Here is a tiny trained network, its code and every weight. The questions are about switching its units off for an input and a class, where a switched-off unit gives its printed mean instead of its output.

import numpy as np


def w(rows, s, z=0):
    codes = np.array(rows[::2]) - 128.0
    scale = np.full(codes.shape[1], s)
    scale[-1] = z or s
    return codes * scale


def norm(h):
    return h / np.sqrt((h * h).mean(-1, keepdims=True) + 1e-5)


def f(y):
    return np.maximum(y, 0)


def log_softmax(a):
    a = a - a.max(-1, keepdims=True)
    return a - np.log(np.exp(a).sum(-1, keepdims=True))


def net(x, mask):
    res = np.array(x, float).reshape(1, 8) / 4 @ E
    u = 0
    for l in range(3):
        y = f(norm(res) @ A[l][:, :-1].T + A[l][:, -1])
        res = res + np.where(mask[u : u + 8], y, B[l][:, -1]) @ B[l][:, :-1]
        u += 8
    return log_softmax(norm(res)[-1] @ U[:, :-1].T + U[:, -1])


A, B = {}, {}
E = w([
[119,128,131,127,129,126,128,130,131,127,124],'x0',
[127,135,131,125,126,131,126,122,134,129,119],'x1',
[129,122,126,125,127,120,128,127,118,130,132],'x2',
[142,135,208,175,36,117,249,145,98,190,137],'x3',
[129,133,129,127,129,121,123,135,120,131,129],'x4',
[129,128,128,128,128,128,126,131,127,131,131],'x5',
[122,108,168,69,19,144,83,201,175,46,224],'x6',
[114,126,26,88,57,64,175,164,112,66,11],'x7',
],0.002)
A[0] = w([
[96,105,79,136,71,140,158,215,143,56,97,49],'L0N1',
[135,103,194,129,119,195,100,162,150,100,200,75],'L0N2',
[175,174,134,149,184,111,153,81,35,149,83,9],'L0N3',
[160,116,141,139,71,94,206,159,166,163,126,50],'L0N4',
[155,123,50,66,200,108,4,88,191,93,125,43],'L0N5',
[182,139,198,157,73,102,196,121,177,222,153,77],'L0N6',
[156,132,79,95,159,101,85,132,176,138,139,8],'L0N7',
[80,113,159,197,180,192,115,130,153,167,171,4],'L0N8',
],0.0024,0.0018)
B[0] = w([
[203,162,128,85,140,77,85,14,111,174,109,202],'L0N1',
[168,146,66,119,159,40,123,89,154,185,86,201],'L0N2',
[93,77,78,127,145,137,114,188,251,154,153,172],'L0N3',
[81,128,127,163,153,179,111,120,85,44,91,178],'L0N4',
[46,125,212,223,144,229,185,217,24,20,101,253],'L0N5',
[58,116,135,150,182,203,125,142,56,11,120,214],'L0N6',
[104,150,165,136,153,177,135,162,82,86,105,150],'L0N7',
[182,152,171,49,157,24,81,61,79,140,131,170],'L0N8',
],0.0025,0.0026)
A[1] = w([
[154,121,165,155,71,117,230,158,141,203,162,6],'L1N1',
[168,126,77,145,177,135,149,115,170,213,91,37],'L1N2',
[139,127,120,143,123,138,129,124,150,124,143,59],'L1N3',
[137,109,134,69,67,115,103,154,184,123,161,39],'L1N4',
[109,128,180,175,27,125,252,117,86,153,119,77],'L1N5',
[130,141,163,55,72,134,70,162,153,54,173,45],'L1N6',
[147,133,144,92,46,104,73,158,142,78,171,41],'L1N7',
[177,132,159,33,13,130,50,181,184,75,211,67],'L1N8',
],0.0022,0.0017)
B[1] = w([
[79,149,136,125,205,206,31,189,72,40,64,154],'L1N1',
[94,109,91,141,98,151,159,184,222,155,174,158],'L1N2',
[145,114,115,121,115,118,131,157,107,127,121,128],'L1N3',
[118,115,98,164,121,120,168,110,195,168,144,164],'L1N4',
[84,127,145,114,208,227,9,190,80,1,130,228],'L1N5',
[97,139,86,228,150,137,224,139,184,184,157,218],'L1N6',
[105,125,81,186,156,148,203,140,191,205,150,196],'L1N7',
[77,104,42,230,124,110,254,162,226,239,165,251],'L1N8',
],0.0022,0.002)
A[2] = w([
[143,139,56,64,58,67,170,148,124,99,46,83],'L2N1',
[123,118,106,90,167,167,23,157,150,43,153,10],'L2N2',
[130,129,92,166,222,140,136,79,109,193,61,71],'L2N3',
[139,125,199,127,74,172,186,141,63,97,134,18],'L2N4',
[194,127,236,138,166,160,58,89,166,209,225,132],'L2N5',
[150,116,65,60,82,47,152,127,124,103,40,87],'L2N6',
[143,122,79,156,196,119,155,74,131,251,64,1],'L2N7',
[131,136,205,146,81,160,177,144,48,142,125,41],'L2N8',
],0.0029,0.00069)
B[2] = w([
[184,136,224,88,189,121,76,53,97,193,190,251],'L2N1',
[129,125,182,180,114,173,210,151,63,117,22,223],'L2N2',
[127,106,118,148,20,131,180,197,204,111,217,248],'L2N3',
[95,125,55,134,220,153,77,140,121,80,56,195],'L2N4',
[194,148,102,27,55,32,104,67,66,135,16,254],'L2N5',
[193,146,236,97,140,123,59,56,94,188,200,234],'L2N6',
[92,117,87,120,1,111,170,198,228,127,219,219],'L2N7',
[110,113,48,105,187,142,51,147,130,77,74,194],'L2N8',
],0.0029,0.0025)
U = w([
[78,125,142,161,179,216,115,173,73,23,71,217],'0',
[108,108,65,161,85,111,197,170,255,175,175,159],'1',
[221,150,179,42,120,68,77,16,87,181,125,2],'2',
],0.0075,0.00094)

Each question gives the input, the list of numbers given to net, and the class t.
The units are the neurons (one row each of A and B). Each row of codes is followed by its name. A weight is (code - 128) times the scale printed after its matrix; where a second scale follows, it is the last column's (A, B and U).
mask holds one flag per neuron, layer by layer. A switched-off neuron (its flag False) gives its mean, the last column of its row in B, instead of its output. The means were averaged over made-up inputs and are rounded, as every weight is.
A unit's drop is (log p(t) with every unit on - log p(t) with that unit switched off) / (log p(t) with every unit on - log p(t) with every unit switched off).
The circuit of an input: a set's keep is (log p(t) with only the set's units on - log p(t) with every unit switched off) / (log p(t) with every unit on - log p(t) with every unit switched off). Starting from the 12 units with the biggest drops (on a tie, the unit counted first), units are removed one at a time, each time the one whose removal leaves the highest keep (on an exact tie, the one counted first), for as long as the keep stays at least 0.8.
circuit, biggest first: the units of the circuit, biggest drop first
unit that matters most: the unit with the biggest drop
top k neurons: the k neurons with the biggest drops, biggest first
k most important neurons of layer l: the k neurons of layer l with the biggest drops, biggest first
drop of u: that unit's drop, to one decimal
input [-7,-3,3,-5,0,-3,-7,8], class 2: circuit, biggest first -> [L2N6, L2N1]
input [2,5,5,-4,3,-4,6,-7], class 2: circuit, biggest first -> [L2N5]
input [-4,-3,-3,-5,-3,7,-7,-6], class 1: circuit, biggest first -> [L2N3, L2N7]
input [6,8,-8,7,7,6,7,-6], class 0: 2 most important neurons of layer 1 -> [L1N1, L1N5]
input [-8,1,1,7,-4,-1,7,-6], class 0: circuit, biggest first -> [L0N6, L2N4]
input [-4,4,-8,-1,-1,4,5,7], class 2: circuit, biggest first -> [L0N1, L2N1]
input [-8,3,-6,2,6,-8,-7,8], class 2: top 2 neurons -> [L2N6, L2N1]
input [8,3,6,8,3,5,-7,-1], class 0: top 2 neurons -> [L1N5, L0N6]
input [-1,-6,8,2,1,7,-1,3], class 2: top 2 neurons -> [L0N5, L0N1]
input [7,-6,-4,8,5,-8,-7,5], class 0: top 3 neurons -> [L1N5, L1N8, L0N2]
input [-2,-1,-1,7,-4,-2,7,-3], class 0: 2 most important neurons of layer 1 -> [L1N5, L1N1]
input [0,4,7,2,5,4,-4,5], class 2: top 2 neurons -> [L2N6, L2N1]
input [4,-5,7,4,2,-1,0,6], class 2: 2 most important neurons of layer 0 -> [L0N5, L0N1]
input [0,1,-5,-6,7,-1,8,-6], class 1: unit that matters most -> L1N8
input [0,-1,7,2,1,2,1,4], class 2: drop of L0N5 -> 0.2
input [-3,6,-1,4,4,-2,2,6], class 2: drop of L0N5 -> 0.4
input [-4,-5,2,8,1,-5,1,-1], class 0: drop of L0N2 -> 0.0
input [6,-1,-2,0,8,8,-1,0], class 1: drop of L0N5 -> 0.1
